Below are the code and all the weights of a small trained network. Each question names an input and a target symbol and asks about switching units off, where a switched-off unit gives its printed mean instead of its output.

import numpy as np


def w(rows, s, z=0):
    codes = np.array(rows[::2]) - 128.0
    scale = np.full(codes.shape[1], s)
    scale[-1] = z or s
    return codes * scale


def softmax(a):
    e = np.exp(a - a.max(-1, keepdims=True))
    return e / e.sum(-1, keepdims=True)


def log_softmax(a):
    a = a - a.max(-1, keepdims=True)
    return a - np.log(np.exp(a).sum(-1, keepdims=True))


def net(x, mask):
    ids = ['αβδεζηθλμξστφψω'.index(c) for c in x.split()]
    T = len(ids)
    res = E[ids] + P[:T]
    u = 0
    for l in range(2):
        r = res
        for j in range(3):
            rows = slice(4 * j, 4 * j + 4)
            q, k, v = (r @ M[l][rows].T for M in (Q, K, V))
            z = softmax(np.where(np.tri(T) > 0, q @ k.T / 4**0.5, -1e9)) @ v
            o = O[l][rows]
            res = res + np.where(mask[u + j], z, o[:, -1]) @ o[:, :-1]
        u += 3
    return log_softmax(res[-1] @ U[:, :-1].T + U[:, -1])


Q, K, V, O = {}, {}, {}, {}
E = w([
[200,105,35,57,144,139],'α',
[130,197,64,153,190,155],'β',
[205,90,220,105,59,162],'δ',
[75,162,175,73,91,143],'ε',
[146,144,71,64,116,43],'ζ',
[175,228,132,110,172,126],'η',
[127,129,233,159,178,183],'θ',
[104,102,52,76,212,176],'λ',
[77,78,162,99,198,36],'μ',
[104,48,137,82,148,151],'ξ',
[208,81,96,164,123,95],'σ',
[110,144,136,252,70,59],'τ',
[212,112,190,182,141,46],'φ',
[3,158,98,178,90,149],'ψ',
[112,36,157,165,108,144],'ω',
],0.015)
P = w([
[95,144,34,165,107,165],'0',
[152,131,214,65,187,106],'1',
[68,124,33,182,141,150],'2',
[167,125,222,40,180,97],'3',
[60,123,32,192,133,148],'4',
[172,121,227,41,191,94],'5',
[65,115,29,191,139,148],'6',
[191,115,236,37,187,87],'7',
[52,111,27,194,130,149],'8',
[194,114,245,36,193,85],'9',
[62,107,17,205,135,145],'10',
[197,117,250,37,204,81],'11',
[56,102,17,211,137,147],'12',
[205,117,253,31,193,78],'13',
],0.0055)
Q[0] = w([
[149,178,91,177,2,62],'L0H1',
[89,199,79,128,71,225],'L0H1',
[75,194,114,161,62,201],'L0H1',
[131,95,2,63,139,83],'L0H1',
[23,119,130,249,43,201],'L0H2',
[92,87,183,220,108,233],'L0H2',
[53,150,80,124,55,88],'L0H2',
[206,205,126,101,156,87],'L0H2',
[64,162,107,40,167,164],'L0H3',
[55,179,208,136,134,143],'L0H3',
[149,90,109,148,120,214],'L0H3',
[101,160,195,80,189,98],'L0H3',
],0.0096)
K[0] = w([
[173,229,93,159,67,90],'L0H1',
[77,215,68,160,151,174],'L0H1',
[100,246,105,179,147,148],'L0H1',
[138,83,40,97,119,114],'L0H1',
[39,109,182,103,65,190],'L0H2',
[105,58,216,161,91,237],'L0H2',
[57,130,109,82,67,103],'L0H2',
[218,225,130,129,163,53],'L0H2',
[94,146,153,23,162,133],'L0H3',
[67,192,144,140,136,182],'L0H3',
[157,99,139,138,135,156],'L0H3',
[59,165,97,83,148,161],'L0H3',
],0.013)
V[0] = w([
[131,255,164,159,154,155],'L0H1',
[98,168,181,160,133,124],'L0H1',
[189,128,173,96,66,36],'L0H1',
[127,29,182,128,95,143],'L0H1',
[102,64,154,148,109,72],'L0H2',
[141,55,49,181,200,178],'L0H2',
[62,153,92,117,137,56],'L0H2',
[44,32,183,66,85,194],'L0H2',
[205,128,168,153,111,64],'L0H3',
[110,140,100,174,143,76],'L0H3',
[115,196,161,125,157,135],'L0H3',
[151,119,209,118,159,72],'L0H3',
],0.0076)
O[0] = w([
[186,242,154,158,114,117,124],'L0H1',
[133,200,170,161,33,126,89],'L0H1',
[144,78,160,109,93,31,25],'L0H1',
[92,31,174,110,58,148,73],'L0H1',
[103,135,137,151,64,78,53],'L0H2',
[94,17,174,189,194,143,189],'L0H2',
[89,116,56,83,176,28,166],'L0H2',
[68,90,103,116,2,157,2],'L0H2',
[147,32,154,212,201,161,56],'L0H3',
[131,96,122,119,132,97,135],'L0H3',
[29,127,135,134,138,109,157],'L0H3',
[111,120,142,144,217,152,99],'L0H3',
],0.0063,0.003)
Q[1] = w([
[129,145,124,120,172,186],'L1H1',
[107,138,173,202,94,92],'L1H1',
[154,169,237,115,136,87],'L1H1',
[136,149,236,48,96,94],'L1H1',
[106,130,33,151,149,161],'L1H2',
[130,107,210,85,147,121],'L1H2',
[173,94,134,145,89,136],'L1H2',
[109,112,2,141,153,175],'L1H2',
[107,114,115,184,153,154],'L1H3',
[236,106,155,137,111,123],'L1H3',
[69,152,70,170,135,148],'L1H3',
[203,99,168,106,97,79],'L1H3',
],0.01)
K[1] = w([
[150,147,108,126,107,179],'L1H1',
[93,115,180,126,80,110],'L1H1',
[128,144,184,38,104,106],'L1H1',
[144,144,201,66,152,118],'L1H1',
[85,159,37,149,154,149],'L1H2',
[132,96,156,100,130,127],'L1H2',
[193,130,124,134,127,140],'L1H2',
[88,149,6,136,168,172],'L1H2',
[158,152,141,130,157,132],'L1H3',
[198,81,116,199,91,64],'L1H3',
[104,207,140,129,165,191],'L1H3',
[150,80,127,155,51,37],'L1H3',
],0.012)
V[1] = w([
[106,244,80,113,156,148],'L1H1',
[9,135,82,52,45,111],'L1H1',
[131,104,104,253,96,106],'L1H1',
[180,139,132,54,168,135],'L1H1',
[140,179,76,140,178,179],'L1H2',
[69,96,198,122,150,152],'L1H2',
[186,139,193,105,129,145],'L1H2',
[75,184,110,99,120,168],'L1H2',
[87,149,103,181,147,111],'L1H3',
[94,125,128,86,165,185],'L1H3',
[124,195,149,154,181,191],'L1H3',
[92,192,159,84,169,178],'L1H3',
],0.0057)
O[1] = w([
[91,164,107,222,154,154,255],'L1H1',
[121,138,220,138,223,131,60],'L1H1',
[202,150,125,137,101,88,90],'L1H1',
[53,109,80,113,115,194,175],'L1H1',
[208,78,126,98,58,114,231],'L1H2',
[79,155,95,211,168,151,110],'L1H2',
[142,156,111,137,253,180,108],'L1H2',
[156,91,68,124,55,137,165],'L1H2',
[80,120,147,121,187,162,166],'L1H3',
[165,165,175,65,203,104,162],'L1H3',
[72,125,217,91,157,95,218],'L1H3',
[102,122,235,14,149,84,181],'L1H3',
],0.0045,0.007)
U = w([
[200,104,73,123,86,147,170],'α',
[202,166,187,86,183,106,168],'β',
[179,87,217,81,92,123,202],'δ',
[92,144,225,126,149,147,172],'ε',
[123,134,70,80,118,21,84],'ζ',
[124,217,26,199,146,182,100],'η',
[183,142,170,148,79,254,198],'θ',
[171,97,123,28,151,164,43],'λ',
[49,98,160,136,159,27,3],'μ',
[37,91,68,137,159,204,6],'ξ',
[146,104,164,202,178,109,131],'σ',
[38,146,116,219,99,77,165],'τ',
[175,150,180,145,87,39,195],'φ',
[91,168,120,59,32,126,187],'ψ',
[66,67,132,118,73,153,141],'ω',
],0.0077,0.0036)

Each question gives the input, a string of symbols that net reads in full, and the target symbol t.
The units are the heads (4 rows each of Q, K, V and O). Each row of codes is followed by its name. A weight is (code - 128) times the scale printed after its matrix; where a second scale follows, it is the last column's (O and U).
mask holds one flag per head, layer by layer. A switched-off head (its flag False) gives its mean, the last column of its rows in O, instead of its output. The means were averaged over made-up inputs and are rounded, as every weight is.
A unit's drop is (log p(t) with every unit on - log p(t) with that unit switched off) / (log p(t) with every unit on - log p(t) with every unit switched off).
The circuit of an input: a set's keep is (log p(t) with only the set's units on - log p(t) with every unit switched off) / (log p(t) with every unit on - log p(t) with every unit switched off). Starting from all 6 units, units are removed one at a time, each time the one whose removal leaves the highest keep (on an exact tie, the one counted first), for as long as the keep stays at least 0.8.
circuit, biggest first: the units of the circuit, biggest drop first
unit that matters most: the unit with the biggest drop
heads that matter: for each layer, one digit per head in row order, 1 if its drop is at least 0.15 and else 0, layers parted by /
drop when u is switched off: that unit's drop, to one decimal
input ε σ ε λ σ, target α: circuit, biggest first => [L1H3 L1H1 L0H3]
input β β ε, target ψ: circuit, biggest first => [L0H2 L0H3]
input β σ λ ξ β λ ξ ζ σ, target α: circuit, biggest first => [L1H3 L1H2 L0H1]
input δ ε ε β, target β: circuit, biggest first => [L0H2 L1H1 L0H1]
input δ η λ β ξ ξ β ε β θ, target θ: heads that matter => 110 / 001
input λ θ λ β β η, target η: heads that matter => 010 / 110
input θ μ β ε ξ θ σ ψ φ ψ, target ψ: circuit, biggest first => [L0H2 L1H2 L0H1]
input β τ δ δ α, target λ: circuit, biggest first => [L1H2 L0H1 L1H3]
input β β β σ σ σ, target σ: circuit, biggest first => [L1H2 L0H3 L0H2]
input σ δ σ β ε θ, target θ: circuit, biggest first => [L1H3 L0H2]
input ε μ δ, target θ: circuit, biggest first => [L0H2 L0H3]
input ε ζ β β ψ α, target α: circuit, biggest first => [L0H1 L1H3 L1H2]
input δ θ σ β φ, target σ: unit that matters most => L1H2
input β σ β λ β ε β η ε β ε ζ β ω, target ω: heads that matter => 110 / 000
input λ θ ζ α δ, target θ: circuit, biggest first => [L0H2 L1H3 L0H3]
input λ σ σ η, target η: unit that matters most => L1H3
input ε ω ε λ φ μ δ β β η β λ θ, target ε: heads that matter => 100 / 111
input λ β β λ β δ λ ω η, target β: circuit, biggest first => [L1H3 L0H2]
input β α λ ω, target ω: circuit, biggest first => [L0H1 L0H2]
input λ ε φ λ α ξ θ σ, target σ: unit that matters most => L0H3
input ε λ λ ζ ζ φ σ ψ, target ψ: circuit, biggest first => [L0H2 L0H3]
input β β φ α, target α: heads that matter => 100 / 111
input β β β σ β σ β β δ θ μ ε ω, target δ: drop when L1H1 is switched off => 0.4
input ε η λ β ξ, target ω: drop when L1H2 is switched off => 0.3
input ε β μ ε τ, target φ: drop when L0H2 is switched off => 0.1
input λ β ε ψ ω, target δ: drop when L1H3 is switched off => 0.3
input φ β β ε, target ε: unit that matters most => L0H3
